Below is a small trained network, with its code and all its weights. Each question gives an input and a class and asks what happens when units are switched off, that is, made to give their printed mean instead of their output.

import numpy as np


def w(rows, s, z=0):
    codes = np.array(rows[::2]) - 128.0
    scale = np.full(codes.shape[1], s)
    scale[-1] = z or s
    return codes * scale


def f(y):
    return y / 2 * (1 + np.tanh(0.7978845608 * (y + 0.044715 * y**3)))


def log_softmax(a):
    a = a - a.max(-1, keepdims=True)
    return a - np.log(np.exp(a).sum(-1, keepdims=True))


def net(x, mask):
    res = np.array(x, float).reshape(1, 4) / 4 @ E
    y = f(res @ A[0][:, :-1].T + A[0][:, -1])
    res = res + np.where(mask, y, B[0][:, -1]) @ B[0][:, :-1]
    return log_softmax(res[-1] @ U[:, :-1].T + U[:, -1])


A, B = {}, {}
E = w([
[205,7,176,73,98],'x0',
[168,122,91,225,18],'x1',
[18,41,133,152,105],'x2',
[174,53,59,174,254],'x3',
],0.009)
A[0] = w([
[50,187,103,153,127,60],'N1',
[121,204,117,166,153,87],'N2',
[182,65,141,97,102,42],'N3',
[143,102,113,221,75,27],'N4',
[130,113,119,134,193,87],'N5',
[132,111,108,142,145,38],'N6',
[93,154,188,63,149,83],'N7',
[124,87,89,146,183,82],'N8',
[153,34,196,132,114,68],'N9',
[253,220,114,95,133,2],'N10',
[139,83,33,147,167,61],'N11',
[183,185,150,126,129,17],'N12',
[79,125,161,56,177,129],'N13',
[36,65,152,175,98,19],'N14',
[137,103,81,134,157,65],'N15',
[117,132,148,107,153,40],'N16',
[155,72,190,115,128,26],'N17',
[112,133,156,97,166,63],'N18',
[75,148,207,98,80,81],'N19',
[112,150,144,106,86,19],'N20',
[146,124,98,171,69,154],'N21',
[172,79,160,87,101,131],'N22',
[36,126,92,158,135,76],'N23',
[94,97,118,125,116,47],'N24',
[85,148,161,90,80,104],'N25',
[81,123,138,60,172,40],'N26',
[155,118,158,201,194,69],'N27',
[102,166,99,131,143,49],'N28',
[170,139,110,156,99,35],'N29',
[46,84,148,112,146,93],'N30',
[113,160,130,150,139,41],'N31',
[133,163,126,92,94,75],'N32',
[94,165,102,158,147,71],'N33',
[75,169,99,197,170,62],'N34',
[120,144,178,110,183,108],'N35',
[143,117,107,177,73,13],'N36',
[71,75,135,126,110,57],'N37',
[184,184,163,93,174,82],'N38',
[114,180,199,84,59,48],'N39',
],0.016,0.0086)
B[0] = w([
[122,183,177,76,119,235],'N1',
[88,155,168,69,103,211],'N2',
[101,196,168,62,116,209],'N3',
[182,150,65,163,13,203],'N4',
[179,134,168,174,135,197],'N5',
[195,103,146,120,130,130],'N6',
[154,141,117,159,83,209],'N7',
[165,102,180,170,153,214],'N8',
[89,186,170,74,126,237],'N9',
[81,1,71,87,163,251],'N10',
[205,123,201,185,224,221],'N11',
[149,59,116,109,143,168],'N12',
[119,168,75,184,31,254],'N13',
[123,18,55,87,165,229],'N14',
[196,124,178,157,168,168],'N15',
[180,108,134,117,78,133],'N16',
[137,174,166,76,111,183],'N17',
[180,159,83,150,59,163],'N18',
[192,112,189,177,215,239],'N19',
[212,113,147,143,143,156],'N20',
[110,140,98,181,45,227],'N21',
[52,220,165,77,120,236],'N22',
[110,89,124,76,125,223],'N23',
[201,83,113,77,115,142],'N24',
[175,109,197,174,190,219],'N25',
[185,162,66,175,21,202],'N26',
[168,98,185,157,151,187],'N27',
[147,148,139,82,85,159],'N28',
[185,114,87,111,63,156],'N29',
[103,26,52,95,114,229],'N30',
[182,141,144,77,108,137],'N31',
[176,79,149,139,173,165],'N32',
[124,177,160,83,102,184],'N33',
[118,191,180,46,124,231],'N34',
[125,158,97,161,67,191],'N35',
[192,152,86,148,53,170],'N36',
[150,64,92,78,173,190],'N37',
[107,56,67,103,98,208],'N38',
[183,126,187,173,200,246],'N39',
],0.011,0.0096)
U = w([
[189,108,201,177,160,120],'0',
[127,171,182,18,98,113],'1',
[168,132,90,171,40,107],'2',
[136,29,93,57,131,125],'3',
[5,144,141,216,162,252],'4',
[94,157,102,152,168,111],'5',
[98,155,103,151,171,111],'6',
[61,145,116,173,167,105],'7',
],0.015,0.036)

Each question gives the input, the list of numbers given to net, and the class t.
The units are the neurons (one row each of A and B). Each row of codes is followed by its name. A weight is (code - 128) times the scale printed after its matrix; where a second scale follows, it is the last column's (A, B and U).
mask holds one flag per neuron, in row order. A switched-off neuron (its flag False) gives its mean, the last column of its row in B, instead of its output. The means were averaged over made-up inputs and are rounded, as every weight is.
A unit's drop is (log p(t) with every unit on - log p(t) with that unit switched off) / (log p(t) with every unit on - log p(t) with every unit switched off).
The circuit of an input: a set's keep is (log p(t) with only the set's units on - log p(t) with every unit switched off) / (log p(t) with every unit on - log p(t) with every unit switched off). Starting from the 12 units with the biggest drops (on a tie, the unit counted first), units are removed one at a time, each time the one whose removal leaves the highest keep (on an exact tie, the one counted first), for as long as the keep stays at least 0.8.
units of the circuit, in order: the units of the circuit, biggest drop first
most important unit: the unit with the biggest drop
top k neurons: the k neurons with the biggest drops, biggest first
drop of u: that unit's drop, to one decimal
input [-8,-1,6,7], class 1: most important unit : N34
input [-5,-6,6,-5], class 2: top 3 neurons : N13; N26; N7
input [7,6,-2,-7], class 0: top 3 neurons : N39; N19; N25
input [-6,1,7,-1], class 3: top 3 neurons : N14; N30; N22
input [-3,8,3,8], class 0: top 2 neurons : N11; N27
input [-2,-5,1,4], class 2: units of the circuit, in order : N13; N26
input [8,8,1,-7], class 1: top 3 neurons : N22; N9; N3
input [-3,1,3,3], class 4: top 4 neurons : N19; N39; N25; N10
input [2,-1,1,3], class 4: top 3 neurons : N19; N39; N25
input [8,8,6,-2], class 1: top 3 neurons : N9; N3; N22
input [6,-5,1,6], class 0: top 3 neurons : N11; N8; N5
input [8,8,8,-1], class 1: top 4 neurons : N9; N3; N22; N17
input [7,5,-6,-7], class 0: top 2 neurons : N39; N19
input [5,8,4,5], class 2: most important unit : N4
input [2,-8,7,2], class 2: top 2 neurons : N13; N26
input [-3,3,-4,2], class 3: top 2 neurons : N10; N22
input [-1,-5,-2,-2], class 2: drop of N22 : 0.0
input [-2,7,-8,-8], class 0: drop of N14 : 0.1
input [0,0,3,-3], class 4: drop of N11 : 0.3
input [-7,7,6,1], class 1: units of the circuit, in order : N34
